Below is a small trained network, with its code and all its weights. Each question gives an input and a class and asks what happens when units are switched off, that is, made to give their printed mean instead of their output.

import numpy as np


def w(rows, s, z=0):
    codes = np.array(rows[::2]) - 128.0
    scale = np.full(codes.shape[1], s)
    scale[-1] = z or s
    return codes * scale


def norm(h):
    return h / np.sqrt((h * h).mean(-1, keepdims=True) + 1e-5)


def f(y):
    return np.maximum(y, 0)


def log_softmax(a):
    a = a - a.max(-1, keepdims=True)
    return a - np.log(np.exp(a).sum(-1, keepdims=True))


def net(x, mask):
    res = np.array(x, float).reshape(1, 7) / 4 @ E
    u = 0
    for l in range(3):
        y = f(norm(res) @ A[l][:, :-1].T + A[l][:, -1])
        res = res + np.where(mask[u : u + 10], y, B[l][:, -1]) @ B[l][:, :-1]
        u += 10
    return log_softmax(norm(res)[-1] @ U[:, :-1].T + U[:, -1])


A, B = {}, {}
E = w([
[10,246,118,29,112,31,85],'x0',
[1,99,160,182,25,227,19],'x1',
[227,157,3,172,232,124,55],'x2',
[100,80,11,181,59,143,120],'x3',
[175,47,131,196,152,58,245],'x4',
[82,145,82,135,230,75,22],'x5',
[137,178,46,30,50,100,125],'x6',
],0.0054)
A[0] = w([
[119,49,115,195,85,94,254,144],'0.n0',
[152,48,177,199,44,190,157,1],'0.n1',
[138,130,71,149,176,81,247,135],'0.n2',
[115,106,51,116,122,121,170,137],'0.n3',
[91,192,144,93,144,73,184,83],'0.n4',
[62,95,122,137,102,172,134,164],'0.n5',
[100,132,71,137,206,129,64,114],'0.n6',
[118,72,65,157,217,139,17,95],'0.n7',
[90,138,216,70,124,97,131,90],'0.n8',
[236,91,154,136,178,86,137,193],'0.n9',
],0.008,0.0035)
B[0] = w([
[208,84,254,126,108,94,169,254],'0.n0',
[171,77,201,135,108,241,130,217],'0.n1',
[233,164,226,179,56,48,189,230],'0.n2',
[197,115,148,131,55,123,94,175],'0.n3',
[152,114,214,29,132,159,92,194],'0.n4',
[67,84,215,163,95,155,125,205],'0.n5',
[156,169,179,247,160,167,83,206],'0.n6',
[89,170,100,158,153,71,48,229],'0.n7',
[180,133,79,62,118,112,145,195],'0.n8',
[100,80,82,81,33,78,129,248],'0.n9',
],0.0063,0.0058)
A[1] = w([
[175,126,205,98,133,107,61,197],'1.n0',
[196,164,1,166,166,109,121,4],'1.n1',
[72,202,111,121,183,194,43,164],'1.n2',
[74,156,78,132,85,155,54,130],'1.n3',
[135,66,81,101,184,146,31,115],'1.n4',
[101,181,161,36,217,77,165,75],'1.n5',
[177,40,76,164,134,102,124,88],'1.n6',
[45,135,98,201,215,74,55,86],'1.n7',
[101,143,114,89,58,115,131,72],'1.n8',
[185,104,26,139,93,101,100,135],'1.n9',
],0.0091,0.0037)
B[1] = w([
[120,123,48,133,155,104,70,254],'1.n0',
[116,242,194,180,24,255,154,162],'1.n1',
[153,79,123,156,137,26,140,202],'1.n2',
[123,126,82,168,148,67,182,184],'1.n3',
[136,155,177,166,145,112,89,166],'1.n4',
[194,166,111,52,129,209,93,177],'1.n5',
[173,180,91,102,133,93,125,168],'1.n6',
[130,63,100,161,208,82,57,198],'1.n7',
[93,97,107,114,111,80,122,158],'1.n8',
[129,203,159,146,134,159,126,170],'1.n9',
],0.0089,0.0081)
A[2] = w([
[135,69,163,141,88,249,117,1],'2.n0',
[176,200,65,169,113,146,140,97],'2.n1',
[121,143,142,26,160,149,151,83],'2.n2',
[116,101,135,136,65,153,91,137],'2.n3',
[144,122,130,108,93,89,91,145],'2.n4',
[91,83,174,126,131,213,129,176],'2.n5',
[141,103,124,166,145,83,191,133],'2.n6',
[46,89,39,92,87,130,159,94],'2.n7',
[53,99,89,99,132,121,154,81],'2.n8',
[65,134,184,166,152,236,204,131],'2.n9',
],0.013,0.0043)
B[2] = w([
[117,65,100,159,207,236,120,239],'2.n0',
[86,149,255,152,67,223,85,215],'2.n1',
[142,151,14,111,146,179,36,199],'2.n2',
[66,127,114,170,163,122,181,217],'2.n3',
[81,114,79,101,161,171,205,255],'2.n4',
[136,142,44,166,150,174,159,226],'2.n5',
[172,129,159,31,90,54,167,213],'2.n6',
[15,172,194,126,172,102,195,175],'2.n7',
[120,145,197,76,121,115,190,154],'2.n8',
[125,21,68,115,111,162,106,197],'2.n9',
],0.0096,0.0057)
U = w([
[33,143,130,94,116,94,201,51],'0',
[171,206,204,170,70,161,94,114],'1',
[122,34,119,162,129,194,180,249],'2',
[112,117,112,198,165,39,47,140],'3',
[155,167,77,3,119,145,102,136],'4',
[237,89,198,74,82,72,224,67],'5',
],0.017,0.0018)

Each question gives the input, the list of numbers given to net, and the class t.
The units are the neurons (one row each of A and B). Each row of codes is followed by its name. A weight is (code - 128) times the scale printed after its matrix; where a second scale follows, it is the last column's (A, B and U).
mask holds one flag per neuron, layer by layer. A switched-off neuron (its flag False) gives its mean, the last column of its row in B, instead of its output. The means were averaged over made-up inputs and are rounded, as every weight is.
A unit's drop is (log p(t) with every unit on - log p(t) with that unit switched off) / (log p(t) with every unit on - log p(t) with every unit switched off).
The circuit of an input: a set's keep is (log p(t) with only the set's units on - log p(t) with every unit switched off) / (log p(t) with every unit on - log p(t) with every unit switched off). Starting from the 12 units with the biggest drops (on a tie, the unit counted first), units are removed one at a time, each time the one whose removal leaves the highest keep (on an exact tie, the one counted first), for as long as the keep stays at least 0.8.
units of the circuit, in order: the units of the circuit, biggest drop first
unit that matters most: the unit with the biggest drop
top k neurons: the k neurons with the biggest drops, biggest first
top k neurons in layer l: the k neurons of layer l with the biggest drops, biggest first
input [6,-5,7,2,2,8,8], class 1: units of the circuit, in order	[1.n1 2.n1]
input [3,5,7,8,-7,-5,4], class 3: units of the circuit, in order	[1.n2 1.n3]
input [8,7,4,-1,-6,-5,-3], class 3: top 2 neurons in layer 1	[1.n2 1.n7]
input [-2,-1,-1,1,4,-7,-7], class 5: top 4 neurons	[0.n0 2.n6 0.n2 1.n1]
input [6,-7,7,-3,7,7,-7], class 1: top 3 neurons in layer 1	[1.n1 1.n5 1.n2]
input [-2,-6,-2,-8,-2,-7,2], class 4: unit that matters most	2.n2
input [-2,3,7,3,-1,-1,1], class 1: top 2 neurons	[1.n1 2.n1]
input [-7,3,3,8,-1,3,2], class 1: units of the circuit, in order	[2.n1 1.n9]
input [2,-1,6,-5,-4,0,2], class 3: units of the circuit, in order	[1.n2 0.n6]
input [7,-1,-8,0,-8,5,-5], class 4: units of the circuit, in order	[1.n5 0.n8]
input [6,3,-5,-1,6,4,4], class 4: top 4 neurons	[1.n5 0.n4 2.n2 0.n9]
input [-6,1,5,-8,1,-2,-6], class 5: top 2 neurons	[1.n6 0.n9]
input [1,-6,1,-1,0,5,-1], class 1: top 3 neurons	[0.n0 2.n1 0.n5]
input [-4,2,6,-4,7,2,-7], class 5: unit that matters most	2.n6
input [-2,7,5,1,3,0,6], class 3: top 3 neurons	[0.n7 0.n2 0.n5]
input [6,3,-5,-6,-7,-4,-1], class 4: top 3 neurons in layer 0	[0.n9 0.n8 0.n4]
input [5,6,5,-5,-6,-6,-3], class 3: top 2 neurons	[0.n9 1.n2]
input [7,-8,2,-8,-1,8,-8], class 4: top 2 neurons in layer 1	[1.n5 1.n3]
input [-3,-3,2,5,-3,3,-1], class 1: top 2 neurons in layer 1	[1.n1 1.n9]
input [-1,-2,-7,7,-5,-1,4], class 0: top neuron in layer 2	[2.n7]
